Below is a small trained network, with its code and all its weights. Each question gives an input and a target symbol and asks what happens when units are switched off, that is, made to give their printed mean instead of their output.

import numpy as np


def w(rows, s, z=0):
    codes = np.array(rows[::2]) - 128.0
    scale = np.full(codes.shape[1], s)
    scale[-1] = z or s
    return codes * scale


def f(y):
    return y / 2 * (1 + np.tanh(0.7978845608 * (y + 0.044715 * y**3)))


def softmax(a):
    e = np.exp(a - a.max(-1, keepdims=True))
    return e / e.sum(-1, keepdims=True)


def log_softmax(a):
    a = a - a.max(-1, keepdims=True)
    return a - np.log(np.exp(a).sum(-1, keepdims=True))


def net(x, mask):
    ids = ['αθπφψω'.index(c) for c in x.split()]
    T = len(ids)
    res = E[ids] + P[:T]
    r = res
    for j in range(2):
        rows = slice(3 * j, 3 * j + 3)
        q, k, v = (r @ M[0][rows].T for M in (Q, K, V))
        z = softmax(np.where(np.tri(T) > 0, q @ k.T / 3**0.5, -1e9)) @ v
        o = O[0][rows]
        res = res + np.where(mask[j], z, o[:, -1]) @ o[:, :-1]
    y = f(res @ A[0][:, :-1].T + A[0][:, -1])
    res = res + np.where(mask[2:6], y, B[0][:, -1]) @ B[0][:, :-1]
    return log_softmax(res[-1] @ U[:, :-1].T + U[:, -1])


Q, K, V, O, A, B = {}, {}, {}, {}, {}, {}
E = w([
[53,67,172,131,138,127,72,113,182,93],'α',
[179,103,252,80,57,142,127,116,57,86],'θ',
[143,18,158,166,131,21,88,231,229,173],'π',
[222,151,181,80,120,99,29,153,96,68],'φ',
[156,37,153,129,96,169,102,121,28,210],'ψ',
[64,111,10,85,101,171,64,117,121,98],'ω',
],0.017)
P = w([
[148,100,143,85,169,86,166,68,151,102],'0',
[139,2,109,41,78,155,144,95,220,73],'1',
[146,142,136,132,149,95,138,56,121,163],'2',
[91,157,187,63,253,140,195,146,169,138],'3',
[81,64,140,50,101,57,78,137,153,86],'4',
[144,131,149,182,129,102,88,83,102,139],'5',
[207,66,123,126,168,214,115,128,196,134],'6',
[50,140,166,30,111,80,61,169,100,130],'7',
[115,145,150,216,102,131,96,103,60,136],'8',
[158,96,127,151,116,244,112,137,156,111],'9',
[10,138,166,35,87,80,47,231,102,146],'10',
[99,176,161,206,85,135,41,155,74,137],'11',
[198,119,126,163,104,244,95,200,117,85],'12',
[45,108,177,126,112,124,92,248,11,123],'13',
],0.012)
Q[0] = w([
[146,154,132,2,199,158,190,185,131,152],'head 0',
[78,79,113,115,87,109,89,147,90,127],'head 0',
[17,200,69,130,205,28,226,133,76,129],'head 0',
[161,25,110,115,40,144,49,137,139,76],'head 1',
[103,150,106,148,76,48,113,89,101,143],'head 1',
[1,39,245,14,49,34,1,180,82,144],'head 1',
],0.0097)
K[0] = w([
[196,30,100,1,91,194,179,121,166,99],'head 0',
[160,182,125,192,82,178,150,192,59,150],'head 0',
[203,152,94,173,149,124,209,61,155,105],'head 0',
[64,168,112,97,123,73,97,202,55,179],'head 1',
[125,164,89,239,242,144,151,80,123,168],'head 1',
[133,157,118,194,99,200,87,197,127,127],'head 1',
],0.0092)
V[0] = w([
[178,109,69,104,154,96,116,149,187,119],'head 0',
[45,130,129,139,178,215,67,108,120,129],'head 0',
[51,126,184,156,146,152,123,132,190,92],'head 0',
[106,118,2,112,168,122,99,115,116,110],'head 1',
[134,141,153,111,110,197,166,76,91,162],'head 1',
[164,206,150,76,73,138,105,139,111,26],'head 1',
],0.0097)
O[0] = w([
[138,150,147,133,124,119,101,177,53,91,147],'head 0',
[117,46,115,119,165,113,123,80,91,134,68],'head 0',
[132,192,124,186,169,71,144,23,153,107,143],'head 0',
[8,80,80,138,60,149,101,69,93,93,57],'head 1',
[176,115,154,135,143,178,66,84,121,92,2],'head 1',
[183,157,99,67,91,71,138,115,110,111,36],'head 1',
],0.011,0.0086)
A[0] = w([
[88,79,107,87,152,170,255,148,186,119,254],'neuron 0',
[151,133,94,131,195,132,145,194,170,31,255],'neuron 1',
[246,199,112,141,218,152,126,122,171,151,13],'neuron 2',
[130,126,145,104,52,59,203,175,210,120,243],'neuron 3',
],0.0059,0.00098)
B[0] = w([
[168,165,162,254,107,91,90,128,96,157,165],'neuron 0',
[203,52,180,107,141,123,108,147,162,112,177],'neuron 1',
[133,119,75,202,31,169,206,67,144,82,174],'neuron 2',
[52,186,102,75,164,52,144,143,143,81,253],'neuron 3',
],0.0092,0.013)
U = w([
[130,146,134,154,230,69,135,45,143,134,252],'α',
[110,148,134,74,126,160,195,115,254,143,89],'θ',
[78,241,190,230,80,124,119,203,151,125,110],'π',
[128,135,87,3,232,96,158,161,118,118,98],'φ',
[183,88,213,105,145,142,64,169,166,164,192],'ψ',
[68,84,117,139,100,105,126,158,101,56,67],'ω',
],0.0046,0.002)

Each question gives the input, a string of symbols that net reads in full, and the target symbol t.
The units are the heads (3 rows each of Q, K, V and O) and the neurons (one row each of A and B). Each row of codes is followed by its name. A weight is (code - 128) times the scale printed after its matrix; where a second scale follows, it is the last column's (O, A, B and U).
mask holds one flag per unit, heads first, then neurons. A switched-off unit (its flag False) gives its mean, the last column of its rows in O or B, instead of its output. The means were averaged over made-up inputs and are rounded, as every weight is.
A unit's drop is (log p(t) with every unit on - log p(t) with that unit switched off) / (log p(t) with every unit on - log p(t) with every unit switched off).
The circuit of an input: a set's keep is (log p(t) with only the set's units on - log p(t) with every unit switched off) / (log p(t) with every unit on - log p(t) with every unit switched off). Starting from all 6 units, units are removed one at a time, each time the one whose removal leaves the highest keep (on an exact tie, the one counted first), for as long as the keep stays at least 0.8.
units of the circuit, in order: the units of the circuit, biggest drop first
unit that matters most: the unit with the biggest drop
k most important neurons: the k neurons with the biggest drops, biggest first
which heads matter: for each layer, one digit per head in row order, 1 if its drop is at least 0.15 and else 0, layers parted by /
input π α π φ φ ψ π φ α θ, target φ: units of the circuit, in order : head 1; neuron 3
input π π π π π π φ π θ ω, target π: units of the circuit, in order : head 1; neuron 0
input θ π ψ θ, target π: unit that matters most : head 0
input π θ θ θ, target θ: units of the circuit, in order : head 1; neuron 2; head 0
input φ π ψ φ π π π ψ θ φ, target ψ: units of the circuit, in order : neuron 3; head 1
input π π π π π α ω θ π α ψ θ, target ψ: units of the circuit, in order : head 0; head 1
input ω ψ ψ π π α α, target π: units of the circuit, in order : head 1; neuron 0
input ψ θ π φ π, target φ: units of the circuit, in order : neuron 3; head 1
input π θ α α θ π ψ π θ φ ψ, target ψ: 2 most important neurons : neuron 3; neuron 2
input π ψ ψ ω ω α α π π θ θ π ψ, target θ: 2 most important neurons : neuron 2; neuron 0
input π φ ψ π θ π θ θ ψ φ α θ ψ, target α: which heads matter : 10
input α α π π θ α θ π θ θ θ π φ, target θ: units of the circuit, in order : neuron 2; head 1; head 0
input π π ψ π θ, target ψ: units of the circuit, in order : head 1; neuron 3
input ψ π π θ π π π π θ α θ θ π, target θ: units of the circuit, in order : neuron 2; head 1; head 0
input π α ω θ π ω ψ, target π: most important neuron : neuron 1
input π π π π α θ θ θ θ π, target θ: units of the circuit, in order : head 1; neuron 2; head 0
input π ψ π ω, target ψ: which heads matter : 10
input ψ ω π π α ψ θ, target α: which heads matter : 10
input ψ ω ω θ φ, target ω: which heads matter : 01
input π ψ π π π φ π α θ π φ, target φ: which heads matter : 01
input π π φ π π α, target α: which heads matter : 10
input π θ π π π, target π: which heads matter : 01
input π π π π π ψ π π α ω θ, target ω: which heads matter : 01
input ψ θ φ π ω φ π π π π θ φ π π, target φ: which heads matter : 01
input ψ π π π θ ψ π ω ψ ψ ψ θ α φ, target φ: which heads matter : 11
